Each row was made from one small tree. The marks that hang from a mark follow it in brackets, in alphabetical order. Every link used is in the known rows. Write each row's tree.
Each row is shifted at random along 7 fixed directions that mean nothing.
Known rows
pedi(zufe(levo sodoto(pudob(bonu) toza))): -177 -38 121 86 18 7 138 52 -6 -67 100 17 -59 -68 -126 -35 -32 -81 -138 -34 -170 -329 65 -151 -137 120 114 -78 -239 82 -156 -68 -96 -13 -207 -98 -94 -161 -141 -255 -113 121 242 -227 -114 52 79 -331 -68 212 -30 165 151 41 18 24
pudob(bonu(pedi) zufe(zibeb(gikivil gupi sodoto toza))): -247 -74 245 172 -114 -578 87 -206 -6 94 91 -172 157 -417 -153 401 -616 150 -275 -245 -73 -10 -159 -552 154 153 42 -379 -573 117 -316 73 -607 5 -162 -32 -281 -175 -234 40 -26 192 -427 -322 -130 247 12 -41 -61 -266 -59 451 372 -481 -135 14
zufe(zibeb(gikivil(pedi sapir(levo) sodoto) gupi)): -54 -82 -225 -42 1 74 115 -83 -100 -312 -86 -179 -59 -3 401 -155 147 -160 -104 -195 -5 33 279 70 -367 -80 43 431 -14 -53 15 1 -57 -266 -15 55 176 14 -93 3 -58 -6 -1 -78 141 -309 -23 7 -214 191 -136 -290 -272 -23 203 449
bonu(pedi(mireb zufe(levo(sapir(forap))))): 148 -66 -140 27 -274 134 -44 -116 100 112 35 83 119 -144 -159 112 -215 -64 65 -17 -29 73 -167 -207 317 171 13 -48 -231 -266 -100 63 -141 53 -64 -95 -227 -185 -10 -190 -205 162 -309 -277 -12 -34 -35 -107 112 -210 177 177 65 -5 -90 -358
bonu(mireb pedi(daso(gikivil) zufe(sodoto zibeb(toza)))): 25 83 -338 207 -122 184 146 -107 -80 -260 -407 -25 35 -62 74 -70 -66 -174 129 -58 -249 270 18 28 198 114 -101 32 67 -341 60 -10 187 -69 363 -1 -2 -143 -63 -161 35 209 -132 74 207 -352 -74 396 15 -95 133 -105 -318 -92 -75 -77
sapir(forap(zibeb(gupi toza(sodoto))) levo): 161 -311 256 49 170 -231 4 67 177 53 221 -73 277 -27 -150 -72 -62 80 -246 -159 247 -25 -157 -10 -16 -99 -22 79 -106 32 11 209 -28 -33 -224 -213 -232 -140 133 46 -139 65 -5 -43 -3 -94 -1 -144 105 114 -201 -59 101 33 -93 -49
pudob(bonu zufe(levo(forap(gupi)) sodoto(sapir zibeb))): -208 -176 525 -70 346 -89 -206 365 -48 -131 263 22 -109 229 -159 77 -7 274 69 -147 171 38 -31 409 -422 -360 -128 -250 -117 109 -168 337 -98 -132 -3 178 162 518 80 297 463 -332 -331 363 -122 435 122 46 279 -88 25 406 444 -184 211 154
sodoto(zibeb(gupi(pedi) toza)): -171 -86 -361 173 -151 -80 113 -23 99 -151 -46 -71 -17 -152 317 11 -1 -293 -400 -117 -228 -70 285 -38 -216 87 152 189 -7 -1 -148 -47 -227 -212 262 86 16 -125 34 199 318 67 119 -31 49 -209 67 97 -167 170 -362 -125 -298 42 96 313
daso(pedi zufe(levo zibeb(gikivil(sapir) gupi toza))): -157 -142 -90 -200 353 176 -161 -68 -51 -339 55 21 -81 -48 190 124 54 -242 -99 -288 194 57 330 120 -349 -6 74 70 -68 18 94 87 -83 -125 39 106 -38 282 -102 208 252 -67 -217 40 -97 190 -59 203 -84 198 -305 -171 -208 -80 155 137
zufe(levo sodoto(toza zibeb(gupi(pedi)))): -320 217 165 127 528 91 -95 272 10 -247 -190 310 -266 134 4 98 43 269 -9 -57 -70 -497 -27 73 -166 -2 69 -167 -231 202 44 44 -125 219 -228 229 -69 231 -37 42 -11 165 410 327 -64 288 196 -133 109 200 -261 260 434 -331 58 143
forap(gupi(pedi) pudob zibeb(toza(sapir) zufe(sodoto))): 70 122 -5 -309 -113 225 123 -241 -211 293 37 -96 145 -257 -74 6 -245 -216 -64 182 -169 189 -88 -112 352 246 20 -362 1 66 -219 -313 321 112 388 -348 -315 -56 -177 53 107 -70 -24 -107 147 56 -280 200 -155 -192 68 -115 -319 175 -271 -184
gikivil(pedi sapir(forap(pudob) levo(gupi sodoto))): 161 246 -214 -192 -37 391 -207 -130 -184 1 -101 297 -132 178 -98 385 86 120 338 167 227 61 -126 -10 147 18 -70 -88 -199 131 54 -117 -347 160 -159 232 72 94 25 57 -361 -11 -397 131 -57 308 168 -68 56 -304 162 253 442 -467 42 210
zufe(levo(forap) sodoto zibeb(gikivil gupi)): -100 34 -153 -29 173 319 -110 -96 119 -203 -219 128 -105 -12 142 118 -208 -89 -60 -228 -31 264 155 84 120 95 -17 -146 -265 -171 -99 -36 -121 -78 283 8 -64 320 23 229 190 135 -471 174 18 -3 -50 154 68 -165 -52 -19 -59 -237 -26 148
bonu(pedi(mireb(forap) zufe)): 9 -418 257 203 -274 -510 81 149 178 278 291 -465 319 -65 -232 -228 -10 73 -204 -388 50 142 -349 -84 31 -267 -103 230 90 -284 7 335 102 -148 -231 -170 -109 -277 81 -208 -66 -231 -144 -310 -29 -126 -104 15 163 -104 36 288 184 58 -30 -244
pedi(mireb zufe(levo sodoto zibeb)): 42 303 77 -60 -40 401 78 -37 -6 -152 -477 -32 43 138 -160 -39 -190 74 264 -64 -164 273 -221 76 569 194 -206 -174 322 -387 238 -224 652 218 189 -205 -171 51 -15 -241 -225 85 -12 165 156 -179 -251 310 106 -177 287 -129 -95 -152 -291 -341
gikivil(pedi(daso zufe) sapir(forap levo) sodoto): 41 76 -330 -325 -339 339 134 -84 -351 -158 53 -10 -115 49 135 60 256 -258 81 185 -8 -256 130 76 -473 46 93 344 38 74 96 -188 -70 -107 -234 146 245 -164 -205 -307 -346 -115 125 -269 86 -77 93 -199 -277 192 140 -112 -165 3 272 307
toza(sodoto(sapir(forap(gupi pudob) levo))): 159 -5 9 -64 141 67 17 127 9 102 189 108 -83 114 -154 -63 227 27 46 122 223 -429 -23 61 -204 15 61 6 -135 351 157 -35 -83 160 -269 72 -14 -177 132 -53 -124 22 449 79 -51 177 189 -225 -38 309 -157 -49 102 83 39 38
forap(zibeb(gupi zufe(levo(sapir sodoto)))): -183 -319 288 114 -13 -215 17 90 97 -61 252 -357 158 32 -11 -142 -55 -87 -329 -456 34 273 8 99 -124 -231 -112 151 -100 -193 -182 157 -66 -235 7 -117 12 71 126 208 252 -144 -358 33 28 -99 34 206 123 -96 -73 223 58 -159 72 235
pudob(bonu(pedi(daso(gikivil(sapir)))) zufe): -24 12 -370 -89 -540 -134 345 -297 -234 19 123 -320 -114 -31 -2 64 50 -276 54 180 -96 -101 197 -177 -237 172 93 -6 121 274 15 -308 9 -125 67 -21 171 -310 -184 -305 65 -295 156 -419 -74 -65 64 -97 -466 191 81 -98 -365 228 46 95
forap(pudob zibeb(gupi(sapir(levo)) sodoto toza zufe)): -2 -90 79 -437 508 374 -428 264 -40 -150 44 387 9 -138 198 187 -215 -99 -37 -1 85 323 113 383 12 -75 71 -129 -71 -167 -201 133 -45 -53 403 155 -130 529 22 630 685 62 -446 468 187 164 -106 321 208 -234 -75 -32 -90 -118 11 -109
sodoto(pudob sapir toza zibeb(gikivil(zufe(levo)))): 19 384 -40 -332 374 514 -147 -27 -5 -124 -113 612 -361 -153 297 73 43 -9 281 667 -180 -357 406 15 -162 310 273 -106 -139 106 -244 -218 139 104 106 87 58 369 -248 51 -11 373 435 62 -60 109 -21 -361 -73 257 122 -380 -254 357 182 -104
toza(sapir(levo(forap)) sodoto(zibeb(zufe))): 136 -112 338 -43 199 -187 -62 -24 175 -17 284 146 9 -1 -112 -123 71 136 -83 144 220 -423 94 -65 -279 69 189 10 -204 102 47 111 -86 112 -448 21 -28 11 -106 -139 -203 190 348 -132 -102 166 67 -362 30 320 -27 -255 -36 312 135 -196
mireb(forap(pudob zibeb)): 265 162 -87 180 556 -207 -85 100 122 191 -160 191 -106 80 190 -358 125 331 234 178 113 -550 -193 -90 392 87 75 163 -99 127 201 37 161 288 -345 6 -125 -248 1 -241 -424 469 858 -3 94 -229 112 -443 -1 293 -179 -275 64 229 -233 -410
toza(sapir sodoto(pudob(bonu zufe))): 59 -131 390 215 -375 -498 291 -96 -38 105 81 -376 311 16 -303 -111 -35 81 -102 -160 8 176 -81 -189 28 -45 -122 -82 164 78 41 42 20 -45 -142 -180 60 -326 -12 -170 -165 -139 1 -192 -35 -18 -87 94 -26 -39 114 57 102 3 -74 55
pudob(zufe(sodoto(sapir toza zibeb))): 32 265 34 38 -68 14 305 -151 24 -108 -226 -176 -49 54 131 -368 43 -59 -2 359 -306 -80 270 -27 53 256 19 90 348 -39 -54 -235 499 -55 224 -234 175 -63 -132 -244 -125 196 566 -47 124 -397 -90 -66 -203 277 163 -573 -601 439 -34 -46
levo(forap sodoto(zibeb)): 77 33 -402 330 378 2 -384 39 270 -166 -96 599 -304 -62 450 -47 66 67 -32 185 7 -399 241 -18 -57 69 215 241 -516 -80 -136 235 -788 -11 -130 491 208 82 43 154 -30 667 1 102 -31 -63 377 -390 193 48 -134 -117 45 102 251 -18
daso(gikivil zufe(levo sodoto(pudob sapir))): -46 -170 192 -383 -4 360 -164 -50 0 92 307 -43 20 -10 -160 79 56 -257 30 3 154 531 107 285 -135 -192 -62 -174 365 -49 66 -20 422 -98 296 -246 77 526 44 157 319 -544 -544 16 -252 300 -302 200 36 -99 219 -93 -140 347 104 -121
levo(sapir(forap(pudob)) sodoto): 132 -227 277 105 272 -316 -140 25 210 125 194 -128 72 236 -213 -271 225 244 -2 -94 310 -112 -109 -46 20 -184 -46 254 -1 -41 121 250 -8 -4 -410 -167 -24 -74 113 -168 -267 25 150 -51 -80 -103 144 -345 154 60 -25 34 236 126 -72 -169
levo(gupi sodoto(toza zibeb(zufe))): -158 42 -186 38 -185 -52 149 -265 150 -70 154 -118 -230 -59 112 -92 148 -274 -309 203 -158 -334 390 -188 -323 259 214 93 -152 141 -210 -290 -190 -108 5 61 148 -111 -126 -95 48 128 276 -213 -140 -38 206 -226 -260 287 -47 -242 -377 263 183 227
toza(sodoto(zibeb(gupi(pedi) zufe))): -204 -277 193 488 370 -679 183 327 209 -365 27 -387 -35 129 186 -495 420 75 -458 -443 43 -618 195 70 -675 -238 83 575 66 93 244 302 -50 -173 -440 218 194 -342 41 -120 -3 149 905 90 85 -279 238 -62 -3 695 -561 -173 -62 34 277 330
zufe(levo(sapir) zibeb): -205 248 -562 -324 -208 726 -144 -105 -59 -159 165 434 -439 174 75 596 -196 -276 85 155 -63 -166 242 183 -113 270 202 -500 -328 182 -85 -387 -394 185 319 269 -53 448 71 286 547 -295 -334 169 -249 518 243 -28 -268 -36 -82 178 9 -145 87 225
daso(gikivil(sapir(levo(gupi))) pedi(mireb) zufe(zibeb)): -54 -265 -235 -24 3 87 3 -169 -102 -221 128 -187 -145 45 -17 15 398 -298 100 -256 294 -72 159 47 -501 -178 -38 303 213 165 382 30 150 -78 -151 83 116 -109 78 -142 -140 -279 56 -144 -165 129 54 174 -124 406 -181 -141 -146 57 158 161
sapir(levo(sodoto(pudob))): 90 76 312 -278 -138 15 -68 -195 179 426 349 18 10 27 -464 195 -121 187 65 350 234 -95 -278 -278 302 130 77 -348 58 174 104 -277 197 328 -360 -337 -231 89 -29 -261 -330 -248 12 -275 -348 333 -74 -486 -76 -83 262 63 266 250 -200 -421
sapir(forap(gupi pudob(bonu(mireb) zufe) zibeb) levo): 360 -279 -493 625 -146 -86 181 141 -110 -133 -82 -8 171 -93 218 -151 -35 -231 12 -184 -68 93 -92 82 120 -158 -146 198 -371 34 -255 255 -385 -283 327 85 50 -645 380 159 6 370 -96 110 317 -506 220 168 161 76 -191 98 16 -143 -41 378
daso(gikivil pedi(zufe(sodoto(zibeb)))): 82 -174 172 -317 96 -126 -81 -299 180 349 331 -203 -6 -193 -178 -138 70 -45 -44 268 229 -81 -81 -182 -25 60 121 5 337 63 236 -88 555 105 -195 -391 -158 97 -236 -393 -259 -275 182 -497 -323 125 -272 -356 -141 212 122 -419 -276 780 -48 -666
zibeb(gikivil(sapir(forap levo) sodoto) toza): 137 149 327 -422 3 57 -7 -227 -117 188 36 11 193 55 -249 124 -117 250 164 188 238 217 -136 -207 266 77 -37 -111 123 40 58 -136 214 148 -244 -331 -154 165 -136 -86 -401 -109 -208 -165 -54 60 -275 -188 -103 -198 238 -139 30 -40 -211 -173
pedi(daso(zufe(levo zibeb)) mireb(forap)): -78 -249 -108 86 -337 -59 71 -146 16 198 168 -104 127 -339 42 12 -197 -329 -173 -250 -108 -30 -168 -151 40 21 53 38 -168 -113 -40 24 7 -70 -73 -182 -181 -246 -40 -273 -181 61 -91 -481 -28 -86 -81 -65 -18 11 29 139 -11 120 -72 -144
sodoto(pudob sapir(levo(gupi)) toza zibeb): 112 51 269 -384 109 352 -136 -94 199 149 183 266 -85 -91 -51 -13 77 -28 140 619 0 3 202 67 -86 152 155 -112 202 44 -220 -154 481 -6 134 -289 -60 364 -88 -10 21 -9 212 -47 -163 73 -114 -355 7 124 240 -333 -207 603 36 -288
zufe(levo(forap(gupi zibeb))): 143 96 -258 -342 230 331 -78 -67 114 145 215 184 -288 110 74 -91 87 -43 88 349 150 -409 132 67 12 241 171 -188 -149 253 39 -269 94 199 -56 -15 -116 179 -14 -44 136 -74 323 -62 -125 150 71 -450 -234 240 -94 -319 -309 487 -43 -271
pedi(daso zufe(sodoto zibeb)): -267 151 -101 -125 -18 316 -157 175 -102 -92 -11 297 -211 11 -61 371 -215 -63 4 9 -127 -228 -132 157 -49 88 38 -304 -185 -37 47 -96 -208 173 56 241 -51 149 -99 6 196 -55 -145 146 -72 326 204 25 53 -148 46 390 277 -293 69 -80
pudob(bonu(mireb pedi) zufe(sodoto)): 45 -531 -45 433 -155 -557 74 44 177 -38 367 -259 176 -168 93 -232 -208 -57 -326 -230 -35 59 -2 -76 -171 -218 55 77 -325 -178 -291 500 -472 -359 6 -42 37 -154 14 -109 266 11 -373 -317 -16 -238 37 -256 73 -14 -38 87 -34 349 149 -63
pudob(bonu(pedi(mireb)) zufe(zibeb)): 91 -10 82 278 -198 -234 64 69 1 -136 -243 -239 194 107 -111 97 -245 205 175 -208 -65 464 -266 81 358 -131 -273 -129 241 -273 65 172 154 -72 251 -1 2 -71 118 23 100 -126 -375 178 95 -152 -87 412 196 -315 141 192 180 -285 -135 -90
zufe(sodoto(pudob) zibeb): 88 10 -324 185 261 219 -126 1 239 -189 -197 268 -108 -100 389 -163 -101 -139 -86 85 -170 -88 189 90 152 128 114 108 -109 -240 -23 68 -76 -68 225 -28 -16 57 -21 -32 29 408 107 54 81 -339 25 -227 31 103 -91 -358 -233 315 21 -116
gikivil(sapir(forap) sodoto(zibeb(toza))): 40 88 135 -398 -232 -48 203 -279 -71 235 241 -260 98 13 -62 -49 28 12 -77 332 7 -115 53 -161 -86 122 70 24 253 107 50 -272 304 28 -205 -374 -37 50 -220 -282 -285 -247 219 -381 -95 -65 -197 -368 -397 132 164 -385 -306 387 -78 -4
gupi(pedi(mireb(forap(pudob))) sapir toza(sodoto(zibeb))): -60 6 -205 160 -62 96 -61 34 -164 29 -273 247 -33 -46 143 -24 143 -54 118 22 -198 81 -86 114 -26 -170 118 88 272 21 -63 108 202 -19 314 87 -32 31 58 66 74 -9 183 121 228 -92 -146 225 127 -38 -83 67 -22 44 -124 45
toza(sapir(forap) sodoto(pudob zibeb)): 348 299 238 -53 -311 14 178 -282 71 258 -265 -84 268 37 -296 11 -37 148 214 332 -14 310 -163 -135 501 222 -137 -214 451 -40 227 -283 581 231 98 -352 -85 -134 1 -175 -450 22 159 -2 14 -83 -307 188 -7 -114 331 -368 -132 139 -282 -221
bonu(mireb pedi(zufe)): 206 -99 -114 122 -136 -101 30 73 189 35 61 -147 118 71 -58 -194 -13 49 21 39 6 120 -89 14 218 -4 -31 46 126 -301 68 144 124 -15 49 -42 -35 -84 56 -144 116 -60 -75 -55 32 -215 -88 -19 48 -61 106 -128 -220 293 -13 -374
zufe(zibeb(gikivil(pedi(mireb) sapir) sodoto)): -157 102 60 -205 -245 -174 88 -338 -35 301 102 -114 -13 -327 -38 230 -310 86 -72 22 -61 -190 -178 -518 124 154 113 -135 -218 83 22 -229 -101 213 -366 -180 -252 -48 -241 -266 -384 -28 -21 -509 -144 189 -160 -272 -262 -102 105 83 126 -61 -140 -84
levo(forap(pudob(bonu zufe) zibeb)): -27 -119 167 193 -301 -593 338 -120 -55 390 346 -493 119 11 -348 -4 -70 125 -115 -47 10 -286 -278 -394 90 -39 -71 -160 -105 336 -25 -154 -32 70 -357 -274 -115 -499 24 -300 -277 -227 300 -409 -179 56 138 -310 -227 117 -44 324 284 -21 -236 87
zibeb(gikivil gupi sodoto(sapir)): -85 -7 227 -93 36 -296 58 -91 177 162 -53 -233 75 -198 48 -177 -65 41 -206 -106 19 77 130 -262 55 100 43 183 63 -27 9 -71 86 -31 -110 -147 -21 -27 -41 51 -17 149 125 -143 32 -142 -168 17 -81 25 -27 -213 -242 56 -67 -98
forap(gupi(pedi) pudob(zufe) zibeb(toza)): 136 213 -743 251 122 420 64 206 -305 -476 -595 126 -116 190 507 -164 192 -316 146 -48 -266 314 258 482 118 1 -154 174 213 -59 -80 -56 13 -198 907 399 279 -147 255 511 568 169 47 705 480 -431 136 777 31 -29 -276 -212 -468 -260 18 455
daso(zufe(sodoto(pudob zibeb(gikivil toza)))): -53 46 -307 522 -475 -56 188 -303 -9 11 -261 -44 268 -463 250 71 -318 -429 -322 -163 -438 484 100 -363 402 145 -31 71 -155 -254 -326 -93 -314 -229 451 -171 30 -383 15 123 -173 456 -464 -222 89 -394 -148 367 3 -243 68 -6 -196 -172 -68 332
pedi(daso(gikivil) zufe(zibeb)): -114 -118 -65 449 -57 -222 206 143 -57 -212 -269 -260 97 43 67 -246 169 -119 -75 -386 -138 -27 -66 23 -49 -139 -169 424 203 -159 232 96 165 -149 -57 -11 122 -489 59 -231 -223 125 310 -23 157 -473 140 211 57 168 -139 113 3 -188 -1 121

Which tree is each row?
-157 258 -298 -129 -246 188 149 -410 -200 77 -159 23 -308 194 -267 124 357 -119 153 228 -22 -346 151 -290 -148 288 138 -117 21 415 51 -447 -5 179 -110 55 13 -198 -138 -295 -256 -78 422 -155 -73 203 239 -152 -292 101 -20 151 -57 -113 -140 155 : levo(forap(pudob) gupi(pedi(daso) toza(sodoto)) sapir)
-70 -122 624 -78 -259 -52 75 -184 156 314 109 -332 324 -131 -284 -70 -82 10 -123 -9 -116 687 -60 -95 176 -114 -194 -60 215 -241 -311 -36 415 -218 124 -535 -30 249 29 42 -122 -170 -510 -144 -103 -59 -295 134 189 -372 388 145 96 50 -100 91 : zufe(levo(forap sodoto(pudob sapir toza zibeb(gupi))))
-160 -57 146 -744 -371 73 -33 -293 -114 498 505 -87 -112 -342 -141 259 -168 -106 -41 248 54 -86 -106 -210 -309 59 204 -231 -85 120 -139 -213 129 58 -193 -177 -118 312 -355 -232 -58 -489 -260 -615 -263 494 -263 -340 -228 -150 324 92 -27 321 118 -247 : zibeb(gikivil(pedi(daso mireb(forap)) zufe(sodoto(sapir))))
-261 211 -130 3 -103 81 150 -121 12 40 -119 70 -108 -195 57 158 -143 -139 -194 119 -300 -251 175 -255 22 287 147 -173 -110 149 -113 -308 -116 87 91 -72 -117 -79 -129 -11 21 182 283 -77 -23 43 25 -102 -237 111 -99 -6 -87 -90 -111 181 : zufe(sodoto(pudob zibeb(gupi(sapir) toza)))
24 59 198 217 134 -141 95 -116 -157 -32 -187 -183 150 -46 70 -190 202 105 91 -68 12 213 -132 -118 54 -211 -202 284 245 -28 157 93 237 -38 -209 -136 179 -67 -79 -199 -623 42 -23 -129 -32 -194 -166 91 75 6 107 -93 126 -10 75 137 : daso(gikivil(sodoto(toza zibeb) zufe(levo)) pedi)
-105 -156 -137 197 224 -260 -116 144 110 -196 -24 68 -95 -135 456 -211 150 -43 -241 -226 -10 -133 295 -6 -411 -173 158 528 -204 -84 -62 287 -467 -242 -141 308 248 19 40 206 142 265 70 8 75 -190 99 -27 40 169 -264 -105 -91 -4 319 290 : zibeb(gikivil(pedi) sodoto(sapir))
192 -91 36 -84 281 -40 12 71 124 -32 -6 -216 1 263 -4 -349 292 16 45 58 175 -98 102 180 -14 -42 -21 229 370 -2 179 -3 527 -67 27 -195 -15 -88 61 -82 18 -75 515 115 148 -323 -21 -114 -37 295 -130 -363 -345 325 -120 -163 : levo(gupi(sapir(forap(pudob zibeb(zufe)))))
23 -129 23 382 -463 -294 153 163 -30 139 -103 -348 308 54 -184 -59 -44 51 34 -352 -114 457 -390 48 259 -249 -266 87 124 -354 5 231 77 -134 121 8 60 -273 185 -56 17 -145 -376 32 150 -220 -56 481 241 -362 184 458 221 -372 -66 22 : bonu(mireb(forap) pedi(daso zufe))
105 -39 121 -201 -110 -48 5 -14 -145 120 238 -117 144 36 68 -57 5 89 -48 72 97 -7 -75 -30 -77 -146 -69 185 7 -75 -8 124 -179 -73 -322 -93 153 36 -146 -157 -385 -128 -265 -277 17 -81 -78 -381 -78 -145 197 -57 46 117 162 66 : gikivil(sapir(forap) sodoto zufe)
386 164 118 -193 -126 199 -8 -136 47 83 -66 158 150 216 -316 87 -6 143 226 225 264 160 -122 49 298 161 -42 -213 215 50 268 -128 241 261 -52 -116 -85 21 95 -49 -257 -58 -30 103 -15 118 -141 50 37 -59 178 -290 -60 94 -154 -272 : toza(sapir(forap levo) sodoto)
152 -399 69 296 -233 -368 -22 99 86 282 112 -231 333 -71 64 -220 -111 41 -61 -314 37 589 -203 86 249 -355 -153 102 80 -198 -232 403 -30 -311 265 -169 -15 -31 259 204 258 -164 -542 -69 157 -297 -220 161 240 -357 35 162 45 135 -117 -65 : pudob(bonu(mireb(forap(gupi(sapir)))))
213 281 -444 -244 -226 532 -82 -222 -3 174 -173 348 -52 -158 202 219 -314 -192 158 417 -121 247 25 -33 573 353 101 -250 67 -16 -125 -376 129 162 481 -107 -169 104 27 191 104 126 -195 6 128 -107 -156 26 -124 -232 150 -285 -394 219 -235 -290 : forap(zibeb(gupi(sapir(levo))))
-5 222 -656 -404 -351 510 27 -134 -260 283 160 218 -291 -95 -18 407 -112 -299 156 336 -123 -130 -25 56 56 266 154 -546 -211 319 -196 -438 -88 230 507 221 -162 89 36 237 517 -309 -111 46 -55 487 13 198 -292 -94 -14 106 -209 -5 -104 16 : bonu(mireb(forap(gupi(pedi(zufe)) pudob zibeb(toza))))
56 -106 7 148 -87 -14 -7 231 -111 -328 -169 59 52 141 1 -68 253 -83 111 -158 -20 189 149 332 -335 -135 -47 165 151 -139 91 197 -73 -182 151 339 258 -93 30 99 312 -25 -52 294 144 -32 89 449 173 11 20 69 7 -159 222 160 : toza(sapir sodoto(pudob(bonu(pedi(daso zufe)))))
132 -78 -454 344 -235 -273 214 -36 140 -74 37 -160 -68 71 126 -142 85 -51 -35 5 -63 -214 130 -128 -39 63 113 120 -83 39 51 3 -211 -81 -23 102 48 -330 110 -164 151 32 276 -154 -9 -260 114 -154 -213 270 -176 -157 -234 237 16 45 : pudob(bonu(mireb pedi))
-51 -175 -283 -339 -63 167 -254 69 -67 38 321 241 -114 -118 346 116 31 -186 -112 104 44 -98 145 162 -371 -106 189 172 -139 -33 -78 137 -441 -152 -91 224 125 277 -152 66 261 -216 -313 -215 -69 125 93 -341 -93 -123 -34 57 -17 270 336 0 : gikivil(pedi(daso) sapir)
142 -1 -73 -119 229 41 -250 65 101 -27 22 447 -129 -206 63 146 -147 117 185 375 -25 -166 83 -48 41 153 149 -211 -206 8 -184 174 -281 47 28 213 -56 136 -146 8 163 247 -61 -36 -104 196 55 -329 132 -68 90 -19 84 260 88 -437 : sodoto(pudob(bonu(pedi(mireb)) zufe) toza)
-27 -167 371 261 386 -417 -119 331 151 -84 72 89 0 100 3 -205 224 299 -23 -144 152 -293 25 80 -297 -251 16 224 -29 83 129 364 -205 -22 -415 180 135 -28 85 0 -23 150 366 141 -60 41 167 -208 208 220 -189 92 362 15 159 14 : toza(sodoto(pudob(bonu) sapir))
-39 189 -295 -35 13 87 67 -93 -38 271 47 235 -180 -94 70 -55 -13 -45 -49 328 -101 -590 67 -324 169 318 254 -138 -163 400 -69 -242 -198 245 -145 -55 -209 -231 -135 -183 -125 154 559 -282 10 4 86 -596 -295 164 -195 -73 -208 360 -185 -270 : forap(gupi(sapir toza))
-149 138 243 -363 186 55 -316 150 120 191 76 230 -79 -92 -64 304 -224 205 -43 47 120 31 -47 11 100 52 16 -257 -82 36 32 -5 -258 220 -86 201 -47 435 11 345 283 -41 -313 202 -127 473 -13 29 105 -306 41 182 240 -211 36 -219 : zibeb(gupi sodoto(sapir))
-265 251 285 -256 403 64 -265 277 -63 -157 -36 314 -138 -29 128 264 -91 248 -24 50 -3 -189 112 141 -202 5 12 -117 -155 24 -33 73 -344 134 -125 405 121 438 -120 379 238 153 -72 381 -30 401 109 105 114 -114 -51 146 250 -397 230 102 : gikivil(sodoto(sapir zibeb(gupi toza zufe)))
129 -130 -328 204 -8 170 54 51 -135 61 42 217 62 -312 314 -187 -35 -358 -149 19 -207 -32 81 1 20 34 80 124 -444 96 -366 16 -386 -117 272 56 -46 -320 121 238 150 385 15 11 239 -223 125 84 -2 28 -141 -18 -158 92 3 251 : forap(gupi pudob zibeb(sodoto(toza(sapir(levo)))))
